Below are the code and all the weights of a small trained network. Each question names an input and a class and asks about switching units off, where a switched-off unit gives its printed mean instead of its output.

import numpy as np


def w(rows, s, z=0):
    codes = np.array(rows[::2]) - 128.0
    scale = np.full(codes.shape[1], s)
    scale[-1] = z or s
    return codes * scale


def f(y):
    return np.maximum(y, 0)


def log_softmax(a):
    a = a - a.max(-1, keepdims=True)
    return a - np.log(np.exp(a).sum(-1, keepdims=True))


def net(x, mask):
    res = np.array(x, float).reshape(1, 3) / 4 @ E
    y = f(res @ A[0][:, :-1].T + A[0][:, -1])
    res = res + np.where(mask, y, B[0][:, -1]) @ B[0][:, :-1]
    return log_softmax(res[-1] @ U[:, :-1].T + U[:, -1])


A, B = {}, {}
E = w([
[190,89,98,222],'x0',
[149,201,1,91],'x1',
[22,43,116,166],'x2',
],0.0098)
A[0] = w([
[91,127,153,73,254],'N0',
[175,134,91,132,91],'N1',
[176,140,203,135,146],'N2',
[35,120,189,55,214],'N3',
[127,113,97,170,176],'N4',
[202,113,229,121,137],'N5',
[152,121,117,188,207],'N6',
[162,143,222,140,182],'N7',
[211,123,84,212,171],'N8',
[112,95,85,223,161],'N9',
[121,69,168,159,68],'N10',
[98,154,149,43,246],'N11',
[161,180,91,65,108],'N12',
[83,68,200,129,152],'N13',
[54,109,4,138,67],'N14',
],0.016,0.0046)
B[0] = w([
[202,141,172,144,194],'N0',
[152,147,81,126,181],'N1',
[181,81,176,106,195],'N2',
[213,195,89,200,228],'N3',
[98,79,113,151,174],'N4',
[131,45,193,112,218],'N5',
[99,77,84,131,196],'N6',
[134,50,156,151,209],'N7',
[182,85,4,151,251],'N8',
[51,96,128,119,207],'N9',
[49,150,100,142,188],'N10',
[140,202,208,84,213],'N11',
[135,213,112,67,222],'N12',
[103,163,56,188,217],'N13',
[209,52,223,120,197],'N14',
],0.025,0.014)
U = w([
[214,125,254,141,187],'0',
[226,159,45,179,163],'1',
[161,26,130,83,216],'2',
[51,109,96,143,3],'3',
[173,194,154,36,57],'4',
],0.0084,0.0041)

Each question gives the input, the list of numbers given to net, and the class t.
The units are the neurons (one row each of A and B). Each row of codes is followed by its name. A weight is (code - 128) times the scale printed after its matrix; where a second scale follows, it is the last column's (A, B and U).
mask holds one flag per neuron, in row order. A switched-off neuron (its flag False) gives its mean, the last column of its row in B, instead of its output. The means were averaged over made-up inputs and are rounded, as every weight is.
A unit's drop is (log p(t) with every unit on - log p(t) with that unit switched off) / (log p(t) with every unit on - log p(t) with every unit switched off).
The circuit of an input: a set's keep is (log p(t) with only the set's units on - log p(t) with every unit switched off) / (log p(t) with every unit on - log p(t) with every unit switched off). Starting from the 12 units with the biggest drops (on a tie, the unit counted first), units are removed one at a time, each time the one whose removal leaves the highest keep (on an exact tie, the one counted first), for as long as the keep stays at least 0.8.
circuit, biggest first: the units of the circuit, biggest drop first
top k neurons: the k neurons with the biggest drops, biggest first
drop when u is switched off: that unit's drop, to one decimal
input [0,8,-7], class 4: circuit, biggest first -> (N12)
input [-3,-8,3], class 1: top 2 neurons -> (N13; N3)
input [-6,-6,0], class 0: top 2 neurons -> (N8; N11)
input [-2,-6,0], class 0: top 3 neurons -> (N8; N5; N7)
input [0,-7,-2], class 0: top 2 neurons -> (N8; N9)
input [-7,8,1], class 0: top 3 neurons -> (N14; N0; N8)
input [7,8,2], class 2: top 3 neurons -> (N14; N3; N9)
input [3,5,1], class 2: top 3 neurons -> (N3; N14; N13)
input [1,0,-8], class 2: top 2 neurons -> (N3; N5)
input [8,0,7], class 3: top 2 neurons -> (N9; N10)
input [-6,-6,1], class 1: top 4 neurons -> (N3; N13; N14; N10)
input [0,2,8], class 0: top 2 neurons -> (N14; N8)
input [7,2,2], class 2: top 2 neurons -> (N3; N9)
input [-3,6,3], class 0: circuit, biggest first -> (N14)
input [2,-2,1], class 3: drop when N3 is switched off -> 0.1
input [-4,5,0], class 4: drop when N5 is switched off -> 0.2
input [-8,6,2], class 0: drop when N14 is switched off -> 0.6
